Each row has a hidden stage along a path, written after it and counted from one end. A new block has a new path.
[ 278  -44 -332  355 -104   34  272  -75   82  289 -181 -108 -115  -95
  -49 -107  561   51 -166  -81   71  154 -180   88   56  138  -26 -291
   30  192  -45  -34 -110  -61  -59   62 -213 -384 -250   37  -79  -28
  -75] => 6
[ -39   99  110  209 -181   32 -232 -154  136 -263 -250  323  -43 -145
  165 -213 -510 -112  146  231  -55  101  -55  -56 -467  -65  -58  -41
  -27  -44   77 -208  -70    0  -41  -25 -140  266 -144 -102  151   83
  186] => 26
[ 146  182 -202  -20 -133  317  123 -268   24  292  -52    3   44  -35
  -91  -32  181  -54 -199 -165   10  123 -315  323   11  212 -270 -112
   26   29 -114  -59 -193 -207  -87   77 -137 -422   -3 -237 -274  154
 -154] => 1
[ 203  -28  -40  120  139  -88  -19  106    3  120   55 -106   35 -122
   75  -39  -71  -84  -14   56   18   -2   46  -15   63   35 -182  -17
 -122  -71  -17  -98  -12 -133   54  -72 -144 -152  -25  196 -102   25
   28] => 20
[  26 -156  -50  702  -55 -446 -112   91  -27   19 -416  364 -123 -173
   46 -271  370  -40  154  -66  119  225   50  -64 -233  -57   19 -593
  -43  145  350  -44 -216  245 -252 -118 -327 -101 -418   76  295  -55
   80] => 23
[ 162 -118   45  -37 -147  121  -82  107   34   14  -83 -296  163  -95
   12 -190  -99   64 -157   64  -72  162 -241    8  -63  155  -57   49
 -185   58 -175   43 -104  -75  131  -98 -119 -198  260 -244 -237 -134
   11] => 10
[ -24   49  -18 -116   83 -103 -113 -130 -292   13   30   35  227 -132
   65   26 -370    8  258  -65 -121  133   -5  -39    0  244 -164   14
   -9 -135 -343 -123 -164   27  -75 -124   80  -80  198  109 -209  -38
  159] => 21
[ 179  395   84  116  321  -57  183   37   26   42 -138   73  -74   17
  328  -80   71 -291   70   50   29 -101  382    6  126  -44   70 -211
  117  -86   -1   62 -107 -162  126 -106 -257  -52  -59   99  -39   36
 -142] => 26
[  89  115    1   17  -20    8   48  115 -149  109 -208  -50  125    1
   78   67  103  140   21  -93  -35  128  -10   -8  -82  164   46 -214
  -19   92 -230   -4 -205   41  -17  -98 -173 -218  217  -91 -143 -166
   -6] => 4
[ 215 -118 -466 -103   75  117  254 -521 -227  201  188 -364  153 -229
 -101 -132   71   -5   20 -121 -212  185 -301   53  381  399 -234  170
  177  -15 -525  -80  -73 -199  -93   17  248 -440  -44  209 -388  155
   30] => 16
[ 122  171  472   67  120  -80   55  514  -47 -243 -210  -85  -11   48
  431  -77  -67  -77   34  313  -83 -262  452 -341  129 -229  299 -173
 -118  -95  338  260   15 -116  290 -138 -323   91  183   51  131   -8
  -55] => 19
[ -14   28  210  382 -316 -203   32  623   98   68 -240  343 -170  -71
  369  179 -151  235  143  371  273  -70  310 -182 -361  -68  149 -267
 -231  -54   55 -192   68  258  259   56 -253  272   -6  242  205 -256
  270] => 15
[ -34  137  116   76 -170  -17 -204  -27   64  -49  -87  301   15  -88
  131  -44 -497 -115  177  144   57   73  -14   15 -291   64 -145  -51
 -178 -191  -12 -185 -100   24   49    6 -113  205   18  -43  -40  -70
  203] => 23
[  72  -96 -188  129 -162  232   -1 -178  -22 -118 -135 -144   71 -223
  149 -298  -45  -19  -17   75 -147  134 -239  108  -24  214 -127   31
  127   44 -266  -98 -120 -165  -30  -35   35 -267  -79 -119  -54  282
  -28] => 14
[ 151 -254   78  568 -249 -271   38  578  145  209 -289   75 -141 -132
  113  -79  360  239 -163  182  256   98   40  -83 -257  -97   69 -376
 -251  205  241  -39   15  223  113  -35 -376 -121 -121   79  164 -220
   84] => 12
[ -33  107   65 -123  -96  -30  -58 -176 -141  -24   41  182   97 -109
   66  101 -598   56  232  157  -93   52  -17 -160 -165  105 -105  116
  -72 -174 -189 -191    3   38   16   26   73  197  123  171 -130  -69
  300] => 23
[ 294  350  194   34  151  206  342  277    9   31 -188 -209  -90  150
  258   16  445 -117 -213   88  -73 -285  274 -117  331 -167  218 -267
   27   32  353  302  -43 -349  184   -8 -399 -279   38  -34    1  165
 -310] => 5
[ 126 -140   47  607  -29 -242 -490  436  307 -302 -310  186 -119 -173
  248 -178 -322 -153  205  242  123   46  147 -122 -548 -150  -68 -222
 -304  -42  215 -358  -81    3    0 -147 -399  293 -294  133  377  -86
  207] => 21
[ -59  121  137 -125 -199  129   78   25 -268  -55 -110   38  135  -43
  158   56 -175  145  114   83 -144   -7  -16 -117   39  147   48  -65
   13  -65 -108   49  -95  -10   35    4   13  -96  221  -46 -101   80
   79] => 11
[ -37  -29  159 -100 -317  187  -54 -547  -10 -216  -71  176   48 -178
 -121 -233 -627   72  -70  296 -283  117 -387 -206 -333 -125 -102  250
   30   42  205  -61  118  -52 -107   91   68  176  -47 -129  -10  229
  244] => 28
[ 140   76  -42  122  -38  128  -23   64  -33 -179 -259 -116   39  -45
  154  -35  -10   57   60   63 -158   23  -12 -135 -131   45   95 -129
   25   86  -87  -76 -127 -134  -38  -63 -181  -91    9  -23   65   50
   10] => 5
[ -91   76  212  303 -346  -62 -203  448   88 -184 -310  348  -77  -71
  371   23 -356   60  262  297  146  -10  188 -113 -412   20  100 -242
 -229 -139   25 -195  -91  156  171    4 -220  312   16   -3  206 -153
  244] => 15
[  72  -63   39   96 -259  123 -171   47  212 -207 -121  -31   11 -171
  236 -234 -522  -35   68  335  -21  106 -102  -50 -309  105  -23  152
 -162 -101 -246 -184  -15  -39  225  -13  -47  218   72 -101  -44 -113
  212] => 19
[ 233  366  455   24  181   91  152  786   89   55  -67 -122  -73  152
  454  156  125 -151 -170  253  128 -437  530  -87  241 -242  121 -198
 -215 -153  401  210   49 -305  419  -63 -477  -98  209   68   26   91
 -247] => 12
[  50   -6   54  -61 -184  144 -182  142  -26  104    0  -45  168  -87
    0   28 -265   60  -64    9   17   92 -212  129 -152  173 -254   26
 -228  -60 -130 -127 -116  -75   44  -40 -106 -175  229 -158 -207   -1
   52] => 10
[ 326 -106 -184   56  292 -213 -158 -434  102 -285 -176 -376  133 -149
  -74 -405 -349 -166  159   37 -297  368 -136 -332 -207   95  152  132
  -18  141 -410  -65 -126  -18  -40 -246  -66  192   12   26 -170 -445
  235] => 31
[  50  446  319   89  110  115  156  463  -23   77 -115  171  -77   76
  487   40  157 -265  -14  112  146 -327  465  139  260  -73   -6 -317
  -15 -226  287  165 -109 -243  255  -34 -338 -189   50  -25   23  285
 -282] => 17
[ 239  -65  -40  446   -8 -246 -127  668  204   13 -246  -46 -101  -68
  264  175  -47  169  127  210  200   18  269 -208 -403  -26  123 -217
 -282   75 -169 -328   -5  110  173  -94 -363  176  -26  317  172 -405
  223] => 9
[  42   85  -67 -172 -193  308  183 -256 -177  201  -60 -122  181  -76
  -35 -128  132   78 -188 -120 -116  169 -334  221  127  286 -147  -30
  106   69 -252  112 -189 -107  -27    2   19 -480  217 -330 -347  155
 -140] => 7
[ 303    1 -127  -62  179   51  491  -65 -230  257   68 -445   63  -63
   48  -73  490   50 -192  -28 -156  -48   19 -105  580  123   57  -48
  141   84 -104  266   11 -211   96  -23  -21 -524   67  188 -282  112
 -178] => 13
[ 163    6  -43  127  -15  -14   37   96  -51   66 -252 -112   72  -41
   34   -9  146  177  -58  -30  -60  149  -62  -69 -179   66   66 -185
  -15  189 -154  -41 -143   28  -45 -103 -224 -198  117  -58  -58 -166
    9] => 1
[  83  127 -145 -202   81   94  190 -798 -200  186   73   20  146 -138
 -244 -200 -127  -98  -88 -144 -232  236 -353   75  102  145 -245  106
  225   62 -134   44  -81 -109 -225    0  121 -286  -32  -67 -350  196
    2] => 31
[  -7  -23  -67  -92 -324  282  -91 -220  -68  -37  -50  -38  155 -140
  -14 -137 -286   39   -1   34 -129  161 -371  101  -96  262 -192   79
  -63  -53 -216  -92 -140 -104  -25   36   57 -164  119 -236 -205  128
   82] => 11
[ 210 -125   86  108  -11  -77  145 -177   36   21 -122 -181   18 -130
  -24 -386   88  -26 -205  140 -128  147 -143 -152   57  -65   69  -24
  -16  136  143  215   11  -28   67  -78 -136 -145   -4 -103 -120  -69
    0] => 24
[ 114  233 -294 -169    1  231  173 -272 -177  332   65  -49  137  -39
  -48  196   33   46    9 -216  -35  113 -183  233   96  356 -260  -26
   93  -36 -466 -169 -189 -151  -94   47   27 -384  122   20 -365   64
  -38] => 4
[ -64  -30  147  -61 -303  237   -9  -54 -164 -142 -207  -54  167 -120
  127 -242 -113  114  -67   92 -189  115 -234   12  -52  143    6  -26
   46   57  -78  122 -144  -38   16  -55   -5 -228  211 -347  -96  184
  -27] => 11
[  73  191  405  150 -215  247  -58  387  111 -247 -359   56  -62   70
  259 -110   33  -35 -170  241  -65 -191   76 -112 -152 -249  154 -253
 -139   37  550  173  -67 -206  122  -16 -435  -35   51 -313  216  213
 -152] => 6
[  -7 -153  277  127 -335  -99  195  -15 -111  153 -139  143   -7 -119
  -42 -227  129  183 -214  183  -18   89 -173 -143   21 -103   45 -169
  -93   93  418  272   51  157   47   46 -119 -158   37 -132  -46   14
   64] => 21
[  45  146 -117   40  -27  132  125   90 -134   57 -177  -56   93  -95
  272   45   19  138   73    5  -32   83   61   92  -83  249    5  -94
  168   68 -513 -140 -157  -21   44  -82  -37 -233  148    0 -113   33
  -25] => 8
[ 108  246  468  -11  146  -56   -6   83   18  -94 -178   84   22   44
  122 -175 -146 -173 -144  154  -92  -91  166 -168  -54 -300   84 -128
  -81   13  486  255  -15 -111   93 -132 -351   30  117 -166   10   47
  -92] => 29
[ 127  530  439   31  279   -3  166  292  -50  141  -90  181  -65  179
  294  -52  313 -461  -90  -36  104 -324  447   91  445 -191    4 -437
  -96 -245  664  411 -165 -293  173  -65 -470 -240   29 -123  -54  222
 -374] => 23
[ -10  -91    1 -165 -368  258  134 -185 -147  -75  -63 -134  137 -168
   75  -83 -321  291  -38  231 -218  122 -288 -131  -99  190   21  210
   65   58 -340  -40   36    0   84   60  170  -75  222  -89 -173   66
  176] => 11
[  78   29 -322  -45  -14  177  184 -516 -351   62 -149 -200  201 -110
 -101 -212  360    2   36 -316 -283  256 -335  104  291  381  -70 -182
  267  122 -318  119 -327 -131 -277  -59   83 -571    4 -179 -261  205
 -137] => 7
[ 119 -177 -120    3 -163  251  153 -172  -97 -143 -202 -373  139 -211
  118 -305   27  232 -160  140 -287  186 -282  -68  -51  167   79  131
  227  259 -401   23  -43  -93   14  -91   74 -316  126 -168 -105  159
  -25] => 9
[ 253   29 -267  -53  -14  198  -27   31  117   37   49 -284   71 -110
   96  154 -374  103   40  133  -49   68 -101  -22 -209  221 -132  240
  -91  -18 -585 -385    9 -177  127    6  -16    6  122  189 -203 -135
  176] => 7
[ 172  539  402   33  343  -56   69  175   68   20 -114  220  -96  148
  227   44  -58 -377  -39   83   45 -273  438  -79   66 -320   31 -258
  -73 -134  545  165  -38 -244  122  -77 -463   64  -29   40   38  110
 -175] => 31
[ 179  -95 -106  -60  180  -36  -36 -437 -126  -26   12 -240  188 -178
 -128 -301 -155 -102  -36  -62 -262  218 -247  -67   71  105 -156  119
   61   66 -149   30  -96 -131 -138 -153   19 -226   32  -26 -234   57
   27] => 25
[  62  163  278  -64 -139  106   34  308  -66  -97 -205  -61   77   49
  230   41 -125  100    2  169  -69  -61  106 -173  -59    8  183 -115
 -130  -19    8  113  -79  -37  193  -50 -206    8  298 -133  -55 -122
   27] => 8
[ -70  -20   11   81 -326  219 -249  -65   11    3  -18  210   79 -176
   28 -129 -331  -86   -4   50   21   74 -302  243 -181  147 -394  -11
 -154 -155   78 -188 -129 -130  -67   46  -50 -154  -47 -195  -62  318
   47] => 16
[ 128   91  315  178   -9   92  322  247 -134 -134 -300 -151  -56    3
  314 -305  531  -59 -200  166 -160 -206  202 -183  394 -187  289 -331
  122   97  519  484  -45 -200  130  -68 -290 -355  -29 -144  138  339
 -305] => 14
[ -23   70   74  -68 -320  260  241   28  -93   49 -143  -21   58 -108
  237  -54  -87  244 -106  214  -63   48  -92   23  -76  155   59   38
  124   70 -303   13   -7   11  172   42   33 -166  217 -147 -138   93
   19] => 10
[  75 -212  268  490 -285 -414  146  536   92  199 -280  223 -172 -112
  165  -69  192  300  -94  330  255   73  171 -262 -265 -186  221 -347
 -250  145  311   62  110  384  213   -4 -322  107  -36  150  162 -383
  216] => 20

Each row has a hidden stage along a path, written after it and counted from one end. A new block has a new path.
[ 327  364   75 -267    3  272  224 -162 -333   96 -135   44   43 -135
  189  381  182 -288 -113   45  -46  259   51  -32  -79  -67 -223    8
   -7 -130   77  116 -169  -57   97   -7   43 -247  151  238  -95   -8
 -267] => 24
[-238   22 -213  -18   85 -279 -403   22 -283 -106 -110 -260    6 -178
 -234 -344  -91 -171  244 -176  -61 -276  102   19  462  -67  -22  -56
 -101  188 -100 -225  -66 -103  273   79 -323 -255  -63 -344 -348   13
  212] => 18
[ -59 -203   51   72 -379   84 -332  312  -39  168 -197  268 -108  -58
 -112  -93  181 -178 -185  205  -90  132 -114  153 -167  251 -286 -139
  -81  202 -224   95  267  -32  282   -7  211  -84 -148 -291  -81  -53
    9] => 22
[ -42  -49   23   19  150  257  214 -241 -276  -12  -15 -143   56   46
  -95   28 -136   20  240 -145  105  -71  267  160  317  -97   23  107
  -15   89  110  159 -366 -155 -194   20 -329 -178  108  307  -16    7
  161] => 25
[-308 -699  139  262  222    5  131 -211  222 -165  301  174  243  256
 -124   91 -125  199  208 -160  333   58  232  180  216  171 -205  238
   24   99 -388  212 -316  183  -66  226 -422  -24 -249  137  243  -85
  383] => 25
[ 181  101  246  -50  -85    9   12 -191   89 -335 -194   63   15  -93
  265  529  303   37  113   35  127  240   73 -235  102 -120 -542  -29
  271   22  108 -125   78  141  162 -269   70  133  178   96 -108  133
  104] => 6
[  15   -7 -219  -26  -94  -46 -128  120 -284  205 -156 -116  -88 -139
   50 -132    8 -294  -93   62  -85 -139   37  -27  -22   40  198 -132
  -32   49  -33   89  378  -86  248   65  100 -188    0 -217 -255  -61
  -81] => 18
[ 223   20  103   61 -256  332  368 -112 -167  250 -139   29 -109   29
  266   96  194 -108 -273   83  204  125  110 -100  -43   17   20  -10
  170 -174  143   89  147  -33  -39 -183  229  100  265  248   45 -116
 -205] => 10
[  -2 -388   18  286 -112  -50  -32  104    4   49   99  125  -77  -55
  -69 -131   83 -100 -243   25  230  -21   39  -38  -95   66  287  -57
   68 -122 -112  169  213 -110  258  118  288   75 -110  -51  -53 -203
  130] => 4
[  30  164 -261  -61   67   30  178  116 -364  308 -146 -289 -248 -198
  -61 -336  -40 -403 -241  -81  -71 -230   78 -222  -27   -6  491 -130
   32  -37  171  -68  232 -290  -21  -33   98 -149  113   71 -201  -69
 -187] => 9
[  61  349 -307 -294  108  -91  -67  103 -269  194 -129 -227 -226 -192
   50 -120    7 -458  -67   52 -393  -77   70 -186 -243  114  237  -62
  103  148   49   20  508  -57  -54  -87  113 -190  105   38 -199  292
 -199] => 21
[-180 -117 -156  297    9  -97 -499   13  -74  -16  217 -198    3  199
 -192 -394  -70   71  152 -122  128 -220  301  221  390  -36  328   38
 -125  145 -131  216  -20   15   34  102 -147  -86  -62 -236  -12   35
  380] => 22
[-112 -129  -21  162   99   -1  206 -277 -268  -11   60  -94  248  -25
   27  -19 -179   12  146 -187  204 -154  107  -12  440  -52 -138  178
   20  -75 -177 -173 -307  -24  175   96 -494  -80  108   83  -72 -266
   78] => 16
[ 119  -49  212  287 -169  134 -361 -171  -10 -197  107  140  225  217
   -3  166  196  177   71  -63  305  212  191  290  388 -180 -263   35
 -102  -11  -98  246 -414  123  251   77  -34  -36  -31 -153   73 -127
  286] => 23
[ 219  168  -69  -85   36  230  624 -339 -428  262  -32  -74   64  -97
  261   75  -83 -262 -152  -49   -2   30   88 -124  -32   -3  123  177
  234 -224   70   -5    1  -72  -60  -38  -60  -26  337  466   -7 -121
 -344] => 17
[ -36 -145  -16  -76 -182  -21  -57   83 -185  -67 -530   30 -127 -249
 -142  -82   88 -285    5  -33 -156   49  -66    5   54  -62 -238 -259
  181  299  200 -139  161 -145  213 -123  188  -71  -39 -203 -299   24
    0] => 15
[-118 -160  127  237 -476  202  -38   64 -167  318  -22  155   24   32
   99 -187  102   51 -170  151  254  -39  -49   64  218  291 -397  116
 -106  -97 -375 -182   26   11  258  -80 -211   31  138 -114   20 -323
  -56] => 15
[ -43 -487   24  335  138 -151   39  -97  181 -247   -9   64   53   89
 -178  -81   26  -70  -96 -269  214   91  148  -19  100 -176  233 -114
  274  100  101  136  -53   29   91   96  235  154 -201  -57   60  -99
  271] => 8
[ 200  316 -166 -261 -137  136  -71  126 -337  332 -135  -78 -277 -136
   26 -195  185 -455 -275  125 -220   82   83    4 -252  103  271  -98
  -13  -24   93  197  311 -131  -10  -43  369 -222   87   35 -144  171
 -276] => 23
[ 202  338   12   37 -105  301  336 -259 -366  200  -27  -24    1   -8
   78  -86  -55 -161 -113  -37 -135   95   78   26    5    0   28  193
  253  -26  121  -19 -101 -105 -199 -196   -3   93  398  475  123   19
 -210] => 20
[ 168 -117   81  274 -368   15 -374  156    9  -59 -320  183    3    3
  -22   24  291 -150 -265   16   92  214  -66   91   44 -169 -139 -327
   60  139  106  107  138   17  456  -25  469   45 -120 -466 -113 -207
   63] => 14
[  24 -248 -187  127 -114   57  309   43 -197  461  115  154 -148   -6
 -109 -552  -63 -444 -522   -5 -128   71   -7   49 -417  291  554   90
  241  -97 -138  190  319  -94  -75  110  422   79  -13  213  168  -96
 -293] => 19
[ 387  438   87  -14 -451  362  -74 -189 -389  142 -245  -90  -74    8
  348  148  279  -46  -54  163   91  125  171  107  200 -189  -96  -48
   69 -108  286  163  110  -20  106 -261  265   -4  429   51 -135   18
 -141] => 18
[  74   60 -165  -38  140  -45  107  -62 -263   -7 -234 -248 -151 -148
 -153 -257   24 -350 -108 -245  -16  -67  162 -111  150 -245  405 -194
  159   50  354  -12  -29 -219   -3  -19  206 -103   23   14 -205   13
  -26] => 10
[ -25   28 -242  119 -151    8 -162  221 -209  242 -206 -137 -134  -82
   36 -157  -69 -229  -94  100 -185 -204   -7  -57  -96   79  206 -165
   35  226   17   61  557  -97  138  -67  100  -62   68 -202 -173  -44
  -35] => 17
[ -63    8  -73 -133 -219   50  -34   94 -276   22 -556  -62 -242 -266
 -159 -207    6 -288   77   25 -324  -36  -45   15   12   12 -177 -198
  235  400  270 -165  290 -211    7 -258  149  -38  114  -53 -285  181
  -24] => 17
[-310 -334 -295 -136  296 -275   38  -79 -221  -95 -192 -339  -69 -186
 -143 -233 -224 -218  334 -200  -54 -345  214  -80  300  -39  212  -72
   95  232   51  -72  195  -98   34   98 -288 -238 -101 -120 -365  129
  196] => 16
[ 224  198  201   79 -213  305  324 -126 -353  165  120  144  -36 -218
  105  106   82  -61 -199  137  143   58  -37  -99  -66  107  -81  224
   71 -345  -85  -74 -120 -269  128 -103   11   79  352  503  -33 -202
 -145] => 1
[-112 -228 -110  245   -5 -156 -250  176  149   13   57 -109  -86   75
   74  -25   77  -25  -72   15  172 -152  132 -183   30   74  174 -118
   14   82 -137   86  451   93  163    0   50   38  -92 -262  -55  -45
  210] => 8
[  58  -41  223  180  -99  103 -109 -323   37 -419 -203   76  145  117
   -7  251   62  185  337 -121    8  218  172  177  338 -236 -461   36
  329  326  205   36 -217  124  -44 -239  -48  193  165  108   48  185
  326] => 20
[ 191  307  -62  127  176  161  455 -205 -221  143   70 -175   66  -10
  216  160  -87 -137 -164 -124   56  -56   92 -312   18  -84  170  113
  194 -140   92 -100   -7  -71  -95 -116 -157   77  325  406   90 -161
 -170] => 8
[ -17   73   53  216  -94   24 -104  -88  -93   79  280 -125   58   62
  215   26  106  141  -18   27  400 -157  176 -157  343   74  -58  175
 -125 -273 -287  -92  -18   59  197  -26 -301    7  190    4  -16 -198
  120] => 6
[  25  334   25  -25 -353  237 -228   82 -313  350   74  -20  -26   -6
  211  -10  143  -15  -52  252   72  -67   39   31  160  269 -338  156
 -267 -125 -355  -69   88    7  180 -104 -293 -174  253  -44  -67  -86
 -119] => 22
[ 192  172   94 -104  -89  137  269 -348 -213   -6  -66   53   59  -39
  197  133  110 -138  -18  -24  -17  225  101  -24   60  -13 -250  175
  287  -81   39  -44  -74   87  -27 -151   19   61  279  321   27   96
 -157] => 19
[ -40  323   70  185 -242   60 -567  -92 -200  -59  124 -129  103  122
    5 -124  113  197  222   -5  167  -86  192  176  605  -43 -337  146
 -204   32 -210 -106 -283   66  185 -110 -380  -78  204 -201  -50  -12
  261] => 21
[ 241  625   41    1 -269  108 -261 -188 -294   28  -52 -150   33    3
  267   54  224  -32    4   36   29   66  112  -48  337 -113 -297   84
   32  -80   24 -169  -39   92  160 -255  -71    2  399  -32  -75   38
  -81] => 17
[ -17 -180 -139  -46  141   -5  200 -193 -248  -96 -249 -114 -121 -107
 -264 -297 -137 -289   97 -229 -209    2  187  126   47 -163  346  -64
  356  261  359  136   -3 -190 -199  -31  208  -15   25  218 -114  213
   77] => 20
[ -76   20  -22  565   93   46 -240 -311   14 -194  330 -186  205  400
  -92 -193 -214  327  273 -256  149 -132  357  214  510 -195  223  230
  154  199    2  172 -259  113 -217  -75 -307  225  205  141  285   33
  469] => 21
[ -18 -311   26  277   93 -134  -17  -93   37 -233  104   25  -74  -47
 -227 -192   -2  -58  -35 -169  120   -1  149  -13   33 -112  362   -2
  276   30  106  127   16 -131   37   32  267  175  -53  144  -14   25
  296] => 3
[ 117   54  -94 -279 -154  103  206   89 -300  229 -379 -137 -392 -277
   20 -203  216 -438 -242   56  -57    5   82 -171 -142   25  234 -211
  151  -39  307   -4  349 -238  -18 -164  421 -116  113   83 -288  120
 -239] => 8
[ -17 -284    3  281 -109  -22 -163  -87   31 -190 -172   64  -13   99
 -183 -179   -4  -44   52 -129  -57  102  133  202   92 -142  101 -103
  316  333  198  190   91   14   -9  -74  291  172  -34  -66   31  101
  264] => 19
[ 341  415  316 -117 -464  372  196  -12 -281   41 -385  200 -200 -332
  181  327  312 -136 -168  260 -100  261 -169 -167 -182   39 -546  -25
  245  -46  219 -229  122 -233  121 -444  289  153  444  369 -152   28
 -221] => 3
[  47 -181  -91  -37    0  150    3   48 -126  156  -62  -29 -171   44
  -76 -113   80 -237 -115   15   20   58  214  150 -131   30  354 -112
   -3   80  114  432  161  -87  -92   92  291 -183 -114   28  -35   93
   25] => 25
[ 165 -121 -216 -273  261  -12  363 -205 -275   41 -158 -113 -129 -148
  -17  -49  -24 -477  -69 -134 -176   96  226   -1 -218 -127  529  -82
  288    8  312  351  195 -111 -127  120  379 -172  -33  258 -169  222
 -151] => 21
[ -97   77 -182  182  217   50  208 -346 -479  114  233 -337  222   18
    9 -219 -329   23  211 -247  201 -368  257   35  573 -121  275  265
  -77 -156 -112  -68 -366 -136   24  143 -619 -162  238  207  -84 -249
   89] => 18
[ 315    9  139  136   41  -54  -42 -262  114 -400   79   72 -158   -2
  -52   68  241  -76  -65 -104   28  306  253  -18 -153 -263  373   -7
  501  -12  393  331  105  -16 -113 -151  695  317  112  351   58  340
  242] => 1
[-196  121 -303 -112  114 -277 -356   39 -405   17 -111 -404  -44 -225
 -141 -373  -67 -251  186 -166    7 -375  149  -64  507  -92  145  -96
 -207   47  -72 -222  -10 -149  313  121 -334 -375  -35 -389 -452  -39
  108] => 16
[ -89 -221   90  205  -29 -109    9    4  140 -166   73  150 -209  -90
 -267 -280   24  -93  -96  -58 -104   92   21  -91 -202  153  104   97
  422  162    6  -70  198  -98 -140 -187  285  332   42  305  113  211
  209] => 2
[   4  195  154 -158  -38  106  -91 -122 -174 -145 -151   52   98 -111
    9  271  107  -36  216   -3  -41  140   35   26  243   15 -656   81
  -30  129 -111 -170 -289   15  125 -107 -342 -172   97   61 -119   79
   56] => 23
[-303  -56  236 -166  -78  -23 -406 -128 -123 -278  -59    8   72  -71
 -246  -71  168  128  432  -98  207   40  164  206  695   82 -829  147
 -244  131 -297 -296 -654   19  163  -27 -606 -295  -71 -163 -186  112
  340] => 25
[   9 -266  249  213 -148   35 -114 -182  -58 -159  306  124   80  -27
   78  140  169  231   98   70  499   -1  195   53  303   31 -120  211
  -80 -338 -272  115 -194  -26  312   94 -103   30   61  111  -94 -151
  307] => 1
[ 296  518 -158  -70  120 -102 -165   26 -179 -144 -211 -295 -187 -214
   94  150  145 -304  -64  -63 -190  -25   95 -317  -63 -295  292 -234
  202   91  404   -4  340 -135   92 -198  336  -19  194    6 -260  181
   -8] => 5
